Below are the code and all the weights of a small trained network. Each question names an input and a class and asks about switching units off, where a switched-off unit gives its printed mean instead of its output.

import numpy as np


def w(rows, s, z=0):
    codes = np.array(rows[::2]) - 128.0
    scale = np.full(codes.shape[1], s)
    scale[-1] = z or s
    return codes * scale


def f(y):
    return np.maximum(y, 0)


def log_softmax(a):
    a = a - a.max(-1, keepdims=True)
    return a - np.log(np.exp(a).sum(-1, keepdims=True))


def net(x, mask):
    res = np.array(x, float).reshape(1, 8) / 4 @ E
    y = f(res @ A[0][:, :-1].T + A[0][:, -1])
    res = res + np.where(mask, y, B[0][:, -1]) @ B[0][:, :-1]
    return log_softmax(res[-1] @ U[:, :-1].T + U[:, -1])


A, B = {}, {}
E = w([
[130,130,128,128,128,127,133,132,129,125,137],'x0',
[231,236,21,173,233,227,81,221,8,6,157],'x1',
[131,127,127,130,125,125,132,126,129,123,131],'x2',
[127,128,120,130,131,136,133,129,128,135,124],'x3',
[148,70,234,246,234,219,18,27,137,191,224],'x4',
[1,242,190,30,174,214,218,174,66,223,233],'x5',
[21,26,57,57,39,237,87,21,35,46,163],'x6',
[128,130,129,127,126,126,131,126,128,128,123],'x7',
],0.0043)
A[0] = w([
[224,235,13,182,238,218,93,216,18,7,154,85],'neuron 1',
[51,64,82,67,60,212,96,52,63,71,158,78],'neuron 2',
[199,232,211,177,216,31,171,218,200,203,100,44],'neuron 3',
[214,224,26,175,231,211,97,205,29,17,151,94],'neuron 4',
[113,160,60,47,52,63,209,196,127,88,68,81],'neuron 5',
[105,141,131,108,130,147,138,128,117,144,144,84],'neuron 6',
[113,162,60,43,49,61,214,199,127,87,67,72],'neuron 7',
[68,57,209,103,44,36,183,59,228,222,96,21],'neuron 8',
[26,209,173,34,159,202,203,160,83,221,203,55],'neuron 9',
[38,53,75,57,49,222,86,33,43,61,166,43],'neuron 10',
[117,156,71,63,61,72,188,181,128,94,80,101],'neuron 11',
[115,156,63,55,58,67,197,187,127,90,72,94],'neuron 12',
[136,81,207,212,201,176,43,62,143,172,216,4],'neuron 13',
[225,14,55,213,72,50,44,85,187,47,22,85],'neuron 14',
[132,84,200,198,189,172,64,69,142,170,196,97],'neuron 15',
[190,217,202,172,209,42,163,204,189,192,105,63],'neuron 16',
[47,58,80,65,57,215,94,46,55,68,161,63],'neuron 17',
[114,161,60,48,52,64,206,194,127,88,69,85],'neuron 18',
[113,161,62,49,54,65,204,190,127,89,69,84],'neuron 19',
[49,61,82,65,57,213,95,48,56,67,160,70],'neuron 20',
[133,74,216,217,201,182,39,50,145,176,216,77],'neuron 21',
[15,217,179,24,163,207,216,167,76,232,216,35],'neuron 22',
[235,2,45,223,68,43,32,80,193,41,7,73],'neuron 23',
[79,68,200,105,55,48,174,71,210,210,102,59],'neuron 24',
],0.0039,0.0016)
B[0] = w([
[1,20,188,18,34,83,53,132,173,187,116,251],'neuron 1',
[193,106,74,174,140,87,168,199,192,164,102,206],'neuron 2',
[205,83,46,187,140,85,176,212,211,179,87,227],'neuron 3',
[17,35,176,37,54,89,67,132,167,177,117,240],'neuron 4',
[141,147,129,168,174,199,77,58,74,141,78,194],'neuron 5',
[128,134,133,124,125,119,134,134,128,118,144,140],'neuron 6',
[143,149,128,174,183,208,71,53,69,142,74,196],'neuron 7',
[23,49,178,39,61,106,54,131,146,169,118,213],'neuron 8',
[146,205,179,114,113,80,194,129,95,47,224,208],'neuron 9',
[204,101,58,187,147,76,180,213,209,176,94,218],'neuron 10',
[140,148,130,167,174,199,78,58,74,140,78,183],'neuron 11',
[139,144,130,162,166,191,86,64,79,138,84,189],'neuron 12',
[145,161,121,167,177,206,79,53,59,133,66,200],'neuron 13',
[128,222,192,102,113,89,202,123,78,41,241,242],'neuron 14',
[144,162,124,164,173,202,85,56,64,133,70,199],'neuron 15',
[202,84,51,185,139,86,173,210,207,178,89,216],'neuron 16',
[197,104,68,179,141,85,171,204,199,167,100,209],'neuron 17',
[141,148,129,168,175,200,77,57,73,141,77,194],'neuron 18',
[141,147,129,168,172,199,78,58,75,140,77,192],'neuron 19',
[197,104,69,179,142,82,172,204,200,168,98,208],'neuron 20',
[146,165,122,170,183,213,77,47,53,135,63,216],'neuron 21',
[148,213,186,113,112,75,199,129,92,38,232,216],'neuron 22',
[127,227,197,98,111,84,210,123,74,33,250,253],'neuron 23',
[40,61,165,57,77,109,72,131,143,160,120,203],'neuron 24',
],0.005,0.0063)
U = w([
[142,151,120,181,205,254,53,40,52,145,64,253],'0',
[12,34,163,13,35,100,61,137,163,175,118,77],'1',
[219,104,33,204,153,87,205,217,219,174,99,102],'2',
[135,220,185,104,110,94,220,120,79,20,241,72],'3',
],0.0078,0.00029)

Each question gives the input, the list of numbers given to net, and the class t.
The units are the neurons (one row each of A and B). Each row of codes is followed by its name. A weight is (code - 128) times the scale printed after its matrix; where a second scale follows, it is the last column's (A, B and U).
mask holds one flag per neuron, in row order. A switched-off neuron (its flag False) gives its mean, the last column of its row in B, instead of its output. The means were averaged over made-up inputs and are rounded, as every weight is.
A unit's drop is (log p(t) with every unit on - log p(t) with that unit switched off) / (log p(t) with every unit on - log p(t) with every unit switched off).
The circuit of an input: a set's keep is (log p(t) with only the set's units on - log p(t) with every unit switched off) / (log p(t) with every unit on - log p(t) with every unit switched off). Starting from the 12 units with the biggest drops (on a tie, the unit counted first), units are removed one at a time, each time the one whose removal leaves the highest keep (on an exact tie, the one counted first), for as long as the keep stays at least 0.8.
units of the circuit, in order: the units of the circuit, biggest drop first
top k neurons: the k neurons with the biggest drops, biggest first
drop when u is switched off: that unit's drop, to one decimal
input [7,8,8,8,4,-1,-1,-3], class 1: top 2 neurons => [neuron 1; neuron 4]
input [0,-4,3,-8,2,-7,4,-2], class 3: units of the circuit, in order => [neuron 23]
input [6,4,-6,-8,4,-6,1,-1], class 3: units of the circuit, in order => [neuron 23; neuron 14]
input [0,2,-1,-8,-1,4,4,7], class 2: top 2 neurons => [neuron 23; neuron 14]
input [8,5,7,2,2,3,-3,-3], class 1: units of the circuit, in order => [neuron 1; neuron 4]
input [-6,-6,2,-1,3,-5,-6,3], class 1: top 2 neurons => [neuron 8; neuron 24]
input [-5,8,-8,-1,3,-8,-3,-3], class 1: top 2 neurons => [neuron 1; neuron 4]
input [8,-1,-8,-3,1,-8,7,-6], class 3: top 2 neurons => [neuron 23; neuron 14]
input [-8,-7,-3,3,-4,-4,-5,8], class 1: top 2 neurons => [neuron 8; neuron 24]
input [-4,7,-5,6,4,-8,1,1], class 3: top 4 neurons => [neuron 23; neuron 14; neuron 8; neuron 24]
input [-1,-7,-8,-6,4,-8,5,4], class 3: top 4 neurons => [neuron 23; neuron 14; neuron 1; neuron 4]
input [4,0,1,-6,-2,-8,-4,-3], class 3: top 2 neurons => [neuron 23; neuron 14]
input [-1,-7,8,3,8,2,0,7], class 0: top 4 neurons => [neuron 21; neuron 13; neuron 15; neuron 1]
input [-2,8,-6,7,1,2,-7,-2], class 1: units of the circuit, in order => [neuron 1]
input [2,4,-5,7,4,7,5,-5], class 3: top 2 neurons => [neuron 22; neuron 9]
input [-7,-6,-7,-4,6,-7,1,4], class 3: drop when neuron 4 is switched off => 0.1
input [7,-1,-2,1,-5,1,-3,-3], class 0: drop when neuron 18 is switched off => 0.0
input [8,8,-1,2,-8,-3,0,-6], class 0: drop when neuron 12 is switched off => 0.2
